Here is a tiny trained network, its code and every weight. The questions are about switching its units off for an input and a target symbol, where a switched-off unit gives its printed mean instead of its output.

import numpy as np


def w(rows, s, z=0):
    codes = np.array(rows[::2]) - 128.0
    scale = np.full(codes.shape[1], s)
    scale[-1] = z or s
    return codes * scale


def f(y):
    return y / 2 * (1 + np.tanh(0.7978845608 * (y + 0.044715 * y**3)))


def softmax(a):
    e = np.exp(a - a.max(-1, keepdims=True))
    return e / e.sum(-1, keepdims=True)


def log_softmax(a):
    a = a - a.max(-1, keepdims=True)
    return a - np.log(np.exp(a).sum(-1, keepdims=True))


def net(x, mask):
    ids = ['αβεθτφω'.index(c) for c in x.split()]
    T = len(ids)
    res = E[ids] + P[:T]
    u = 0
    for l in range(2):
        r = res
        for j in range(2):
            rows = slice(2 * j, 2 * j + 2)
            q, k, v = (r @ M[l][rows].T for M in (Q, K, V))
            z = softmax(np.where(np.tri(T) > 0, q @ k.T / 2**0.5, -1e9)) @ v
            o = O[l][rows]
            res = res + np.where(mask[u + j], z, o[:, -1]) @ o[:, :-1]
        u += 2
        y = f(res @ A[l][:, :-1].T + A[l][:, -1])
        res = res + np.where(mask[u : u + 8], y, B[l][:, -1]) @ B[l][:, :-1]
        u += 8
    return log_softmax(res[-1] @ U[:, :-1].T + U[:, -1])


Q, K, V, O, A, B = {}, {}, {}, {}, {}, {}
E = w([
[247,64,152,204],'α',
[114,47,135,158],'β',
[146,213,159,139],'ε',
[107,112,213,112],'θ',
[146,103,148,212],'τ',
[38,115,156,168],'φ',
[178,58,213,239],'ω',
],0.012)
P = w([
[140,215,85,183],'0',
[93,191,148,42],'1',
[154,120,222,24],'2',
[29,3,176,115],'3',
[96,226,44,77],'4',
[162,47,38,87],'5',
[103,102,124,208],'6',
[113,203,15,67],'7',
[90,125,90,107],'8',
[99,66,127,191],'9',
],0.011)
Q[0] = w([
[73,65,222,1],'L0H0',
[227,66,168,83],'L0H0',
[214,41,126,74],'L0H1',
[253,31,143,51],'L0H1',
],0.007)
K[0] = w([
[79,152,233,132],'L0H0',
[150,72,189,117],'L0H0',
[91,109,144,42],'L0H1',
[215,131,255,103],'L0H1',
],0.0093)
V[0] = w([
[152,127,202,123],'L0H0',
[140,155,145,68],'L0H0',
[182,154,132,75],'L0H1',
[168,196,1,149],'L0H1',
],0.011)
O[0] = w([
[92,179,183,184,208],'L0H0',
[130,190,77,61,97],'L0H0',
[164,114,186,112,145],'L0H1',
[159,78,1,159,4],'L0H1',
],0.0084,0.0045)
A[0] = w([
[56,163,63,16,181],'L0N0',
[177,237,111,91,74],'L0N1',
[130,153,169,218,4],'L0N2',
[48,68,196,144,78],'L0N3',
[171,106,56,232,70],'L0N4',
[87,165,66,35,176],'L0N5',
[60,118,118,254,65],'L0N6',
[126,136,192,71,163],'L0N7',
],0.0088,0.0028)
B[0] = w([
[74,9,134,108,157],'L0N0',
[253,149,173,107,157],'L0N1',
[103,121,154,27,203],'L0N2',
[192,171,34,123,253],'L0N3',
[139,121,87,55,186],'L0N4',
[153,43,145,59,150],'L0N5',
[65,60,203,99,212],'L0N6',
[93,108,83,144,222],'L0N7',
],0.0078,0.0065)
Q[1] = w([
[31,163,58,86],'L1H0',
[43,79,97,234],'L1H0',
[255,115,64,11],'L1H1',
[108,239,165,106],'L1H1',
],0.0059)
K[1] = w([
[117,153,8,150],'L1H0',
[128,98,233,83],'L1H0',
[143,115,96,30],'L1H1',
[172,110,108,135],'L1H1',
],0.012)
V[1] = w([
[33,88,18,96],'L1H0',
[171,152,152,52],'L1H0',
[21,2,166,136],'L1H1',
[169,41,115,130],'L1H1',
],0.0065)
O[1] = w([
[157,3,131,167,3],'L1H0',
[173,112,5,24,231],'L1H0',
[84,143,182,150,185],'L1H1',
[246,171,169,220,188],'L1H1',
],0.007,0.0032)
A[1] = w([
[90,171,105,41,66],'L1N0',
[82,154,119,202,164],'L1N1',
[7,71,49,140,126],'L1N2',
[111,71,100,195,72],'L1N3',
[141,86,57,119,36],'L1N4',
[117,163,93,104,251],'L1N5',
[170,143,254,125,225],'L1N6',
[120,131,35,76,193],'L1N7',
],0.0089,0.0015)
B[1] = w([
[123,44,138,85,161],'L1N0',
[2,138,77,110,130],'L1N1',
[167,116,205,229,181],'L1N2',
[174,159,112,112,137],'L1N3',
[88,137,127,105,146],'L1N4',
[89,167,125,201,147],'L1N5',
[57,101,65,168,255],'L1N6',
[161,85,121,243,160],'L1N7',
],0.0076,0.0073)
U = w([
[165,200,248,190,202],'α',
[136,84,224,108,97],'β',
[182,66,195,46,144],'ε',
[35,7,127,22,97],'θ',
[84,98,100,138,142],'τ',
[162,84,254,125,2],'φ',
[40,124,98,86,146],'ω',
],0.0087,0.0039)

Each question gives the input, a string of symbols that net reads in full, and the target symbol t.
The units are the heads (2 rows each of Q, K, V and O) and the neurons (one row each of A and B). Each row of codes is followed by its name. A weight is (code - 128) times the scale printed after its matrix; where a second scale follows, it is the last column's (O, A, B and U).
mask holds one flag per unit, layer by layer, with each layer's heads first. A switched-off unit (its flag False) gives its mean, the last column of its rows in O or B, instead of its output. The means were averaged over made-up inputs and are rounded, as every weight is.
A unit's drop is (log p(t) with every unit on - log p(t) with that unit switched off) / (log p(t) with every unit on - log p(t) with every unit switched off).
The circuit of an input: a set's keep is (log p(t) with only the set's units on - log p(t) with every unit switched off) / (log p(t) with every unit on - log p(t) with every unit switched off). Starting from the 12 units with the biggest drops (on a tie, the unit counted first), units are removed one at a time, each time the one whose removal leaves the highest keep (on an exact tie, the one counted first), for as long as the keep stays at least 0.8.
units of the circuit, in order: the units of the circuit, biggest drop first
most important unit: the unit with the biggest drop
top k neurons: the k neurons with the biggest drops, biggest first
top k neurons in layer l: the k neurons of layer l with the biggest drops, biggest first
heads that matter: for each layer, one digit per head in row order, 1 if its drop is at least 0.15 and else 0, layers parted by /
drop when u is switched off: that unit's drop, to one decimal
input θ θ ε, target θ: top 2 neurons	L1N6, L1N0
input α α ω θ α α ω, target θ: most important unit	L0N6
input θ ε ω, target θ: top 2 neurons in layer 1	L1N0, L1N6
input ω τ α α α ε, target α: units of the circuit, in order	L0N6, L0N2, L1N6
input θ ω β φ θ, target θ: units of the circuit, in order	L1N0, L0N0
input α τ α α ε ω, target α: units of the circuit, in order	L0H1, L1H0, L0N4
input α θ τ, target α: heads that matter	11 / 01
input τ ω ω τ α ω τ, target θ: units of the circuit, in order	L0N6, L0N2
input α α θ, target α: units of the circuit, in order	L0H1, L0H0
input ω φ ω ω β φ ω β ε φ, target α: units of the circuit, in order	L1N2, L1N6
input α ε α β τ ω, target α: top 2 neurons in layer 0	L0N4, L0N6
input ω α α τ ε α, target α: units of the circuit, in order	L0H1, L0N6, L1H0, L0H0
input θ α ε ε θ, target θ: units of the circuit, in order	L1N0, L1H1
input ω θ α ω φ ε, target α: top 2 neurons	L0N6, L0N0
input α α ε ω α θ θ φ, target φ: top 2 neurons	L1N2, L0N0
input α φ α ω ω φ τ, target θ: top 3 neurons	L0N6, L0N2, L1N7
input ω α θ, target ω: top 2 neurons	L1N6, L0N3
input α ε α α ε α θ, target ω: heads that matter	00 / 10
input α ω τ α τ φ ε θ θ φ, target α: top 3 neurons in layer 1	L1N2, L1N6, L1N0
input ω τ τ φ ε α φ ω φ α, target θ: most important unit	L1N6
input ω α ω, target ω: most important unit	L1N6
input α ω θ α ε, target ε: top 3 neurons	L0N1, L0N5, L1N6
input ε ε φ τ α ω α, target θ: drop when L0N2 is switched off	0.4
input θ τ ω ω φ, target φ: drop when L1H0 is switched off	0.1
input ω α ω ε φ ω ε ε, target ε: drop when L0N6 is switched off	0.1
input α α β α ω β α α, target α: drop when L1N1 is switched off	0.0
